Here is a tiny trained network, its code and every weight. The questions are about switching its units off for an input and a target symbol, where a switched-off unit gives its printed mean instead of its output.

import numpy as np


def w(rows, s, z=0):
    codes = np.array(rows[::2]) - 128.0
    scale = np.full(codes.shape[1], s)
    scale[-1] = z or s
    return codes * scale


def f(y):
    return np.maximum(y, 0)


def softmax(a):
    e = np.exp(a - a.max(-1, keepdims=True))
    return e / e.sum(-1, keepdims=True)


def log_softmax(a):
    a = a - a.max(-1, keepdims=True)
    return a - np.log(np.exp(a).sum(-1, keepdims=True))


def net(x, mask):
    ids = ['ΘΣαγδεζλμξπφω'.index(c) for c in x.split()]
    T = len(ids)
    res = E[ids] + P[:T]
    r = res
    for j in range(2):
        rows = slice(2 * j, 2 * j + 2)
        q, k, v = (r @ M[0][rows].T for M in (Q, K, V))
        z = softmax(np.where(np.tri(T) > 0, q @ k.T / 2**0.5, -1e9)) @ v
        o = O[0][rows]
        res = res + np.where(mask[j], z, o[:, -1]) @ o[:, :-1]
    y = f(res @ A[0][:, :-1].T + A[0][:, -1])
    res = res + np.where(mask[2:14], y, B[0][:, -1]) @ B[0][:, :-1]
    return log_softmax(res[-1] @ U[:, :-1].T + U[:, -1])


Q, K, V, O, A, B = {}, {}, {}, {}, {}, {}
E = w([
[42,116,130,156,127,191,152,104],'Θ',
[134,222,99,163,159,218,145,177],'Σ',
[61,131,154,62,201,73,29,109],'α',
[39,106,103,190,58,62,68,190],'γ',
[142,167,221,129,92,225,139,151],'δ',
[38,64,137,138,131,185,169,153],'ε',
[98,107,158,125,91,188,125,227],'ζ',
[48,171,55,169,200,182,165,101],'λ',
[33,155,59,198,150,92,114,124],'μ',
[67,223,153,212,142,117,129,36],'ξ',
[154,224,249,176,59,123,85,135],'π',
[89,108,229,153,44,107,98,155],'φ',
[179,206,181,138,87,192,103,218],'ω',
],0.015)
P = w([
[172,83,214,2,225,24,122,156],'0',
[55,247,175,146,54,105,227,142],'1',
[50,248,155,113,46,127,226,128],'2',
[61,237,146,79,64,135,222,133],'3',
[102,122,123,202,136,185,78,199],'4',
[105,151,163,221,97,206,78,126],'5',
[97,161,167,219,85,195,75,123],'6',
[81,141,181,199,96,248,74,186],'7',
],0.0078)
Q[0] = w([
[213,47,110,193,162,157,75,100],'H0',
[73,158,164,225,120,145,149,165],'H0',
[88,138,169,248,145,163,133,169],'H1',
[63,196,124,83,87,125,161,150],'H1',
],0.014)
K[0] = w([
[61,155,1,254,74,141,200,95],'H0',
[149,108,109,6,237,68,64,104],'H0',
[107,143,167,55,187,91,80,108],'H1',
[191,28,59,85,255,143,42,192],'H1',
],0.0099)
V[0] = w([
[105,86,13,108,165,118,162,254],'H0',
[76,12,133,141,144,113,186,78],'H0',
[173,142,141,115,199,243,180,104],'H1',
[126,156,50,131,219,105,137,89],'H1',
],0.013)
O[0] = w([
[153,86,80,134,27,37,164,187,1],'H0',
[15,94,242,166,131,100,173,161,33],'H0',
[170,85,133,181,251,174,142,160,87],'H1',
[104,170,28,64,223,141,97,239,213],'H1',
],0.015,0.0021)
A[0] = w([
[134,124,87,158,48,117,90,170,118],'N0',
[153,154,169,121,151,59,71,131,189],'N1',
[143,156,95,160,40,184,156,123,110],'N2',
[200,58,144,218,95,130,219,58,24],'N3',
[46,134,174,174,178,198,70,196,11],'N4',
[167,118,92,153,119,177,42,92,130],'N5',
[86,174,82,199,142,133,186,104,170],'N6',
[184,98,97,189,131,45,255,180,110],'N7',
[152,94,124,159,70,96,225,130,42],'N8',
[207,158,47,65,110,162,129,146,64],'N9',
[231,75,137,254,134,124,220,136,64],'N10',
[57,89,79,140,94,149,81,90,119],'N11',
],0.0095,0.011)
B[0] = w([
[132,121,140,89,212,171,141,77,191],'N0',
[129,118,112,148,131,146,167,149,168],'N1',
[144,95,141,110,184,74,150,138,210],'N2',
[162,130,132,104,135,116,32,210,216],'N3',
[168,139,94,180,126,39,126,73,244],'N4',
[113,73,116,84,124,125,192,165,250],'N5',
[152,83,186,91,128,129,118,155,218],'N6',
[168,151,166,111,59,228,149,93,237],'N7',
[171,201,59,143,107,160,162,141,171],'N8',
[84,100,104,152,115,89,126,77,197],'N9',
[12,110,85,142,111,128,87,105,191],'N10',
[165,163,152,145,106,130,141,128,183],'N11',
],0.011,0.016)
U = w([
[153,64,144,69,88,33,127,152,77],'Θ',
[73,130,98,128,114,153,152,71,100],'Σ',
[65,142,176,154,75,147,163,109,122],'α',
[157,110,197,90,169,148,169,115,150],'γ',
[96,117,182,137,171,152,83,162,216],'δ',
[86,86,205,156,138,42,210,151,184],'ε',
[148,175,134,123,166,80,104,89,137],'ζ',
[154,145,140,87,97,61,168,103,31],'λ',
[138,113,210,64,82,44,94,120,31],'μ',
[192,154,116,91,84,130,79,136,62],'ξ',
[62,188,119,104,99,84,79,110,145],'π',
[208,120,136,143,170,113,191,243,252],'φ',
[46,127,196,5,137,90,167,253,122],'ω',
],0.0056,0.0043)

Each question gives the input, a string of symbols that net reads in full, and the target symbol t.
The units are the heads (2 rows each of Q, K, V and O) and the neurons (one row each of A and B). Each row of codes is followed by its name. A weight is (code - 128) times the scale printed after its matrix; where a second scale follows, it is the last column's (O, A, B and U).
mask holds one flag per unit, heads first, then neurons. A switched-off unit (its flag False) gives its mean, the last column of its rows in O or B, instead of its output. The means were averaged over made-up inputs and are rounded, as every weight is.
A unit's drop is (log p(t) with every unit on - log p(t) with that unit switched off) / (log p(t) with every unit on - log p(t) with every unit switched off).
The circuit of an input: a set's keep is (log p(t) with only the set's units on - log p(t) with every unit switched off) / (log p(t) with every unit on - log p(t) with every unit switched off). Starting from the 12 units with the biggest drops (on a tie, the unit counted first), units are removed one at a time, each time the one whose removal leaves the highest keep (on an exact tie, the one counted first), for as long as the keep stays at least 0.8.
circuit, biggest first: the units of the circuit, biggest drop first
unit that matters most: the unit with the biggest drop
top k neurons: the k neurons with the biggest drops, biggest first
which heads matter: for each layer, one digit per head in row order, 1 if its drop is at least 0.15 and else 0, layers parted by /
input Σ ε ζ ε λ λ δ π, target Σ: unit that matters most : H0
input μ λ λ Σ μ ζ, target ω: which heads matter : 11
input δ α μ λ, target γ: circuit, biggest first : [H0; H1; N6]
input ξ δ γ, target ζ: circuit, biggest first : [N4; H0]
input Θ λ ε, target ε: circuit, biggest first : [H0; N4]
input ε Σ Θ, target α: which heads matter : 10
input δ φ λ, target δ: circuit, biggest first : [H1; N3; N10]
input φ μ Θ δ, target μ: circuit, biggest first : [H1; N3]
input ξ μ μ δ λ Σ δ, target ζ: which heads matter : 10
input π Σ μ, target γ: which heads matter : 11
input δ ω λ Σ, target δ: circuit, biggest first : [H1; N10; N3]
input λ α λ, target ζ: circuit, biggest first : [H1; N4; N9; H0]
input π μ μ μ λ λ, target γ: circuit, biggest first : [H0; N5]
input γ Θ λ Σ α ζ δ Σ, target ω: circuit, biggest first : [N4; H1]
input ε ξ ζ μ λ ω ω, target α: circuit, biggest first : [H0; N7; N10; H1]
input μ δ μ λ ξ Θ Θ, target ω: circuit, biggest first : [H1; H0]
input ζ π μ π Θ λ ε ζ, target ξ: top 2 neurons : [N3; N8]
input γ φ λ λ, target λ: top 2 neurons : [N8; N2]
input ε ζ λ Θ λ ε ζ, target α: which heads matter : 10
input ε μ ξ, target α: which heads matter : 10
input μ λ γ λ π γ δ, target ω: which heads matter : 11
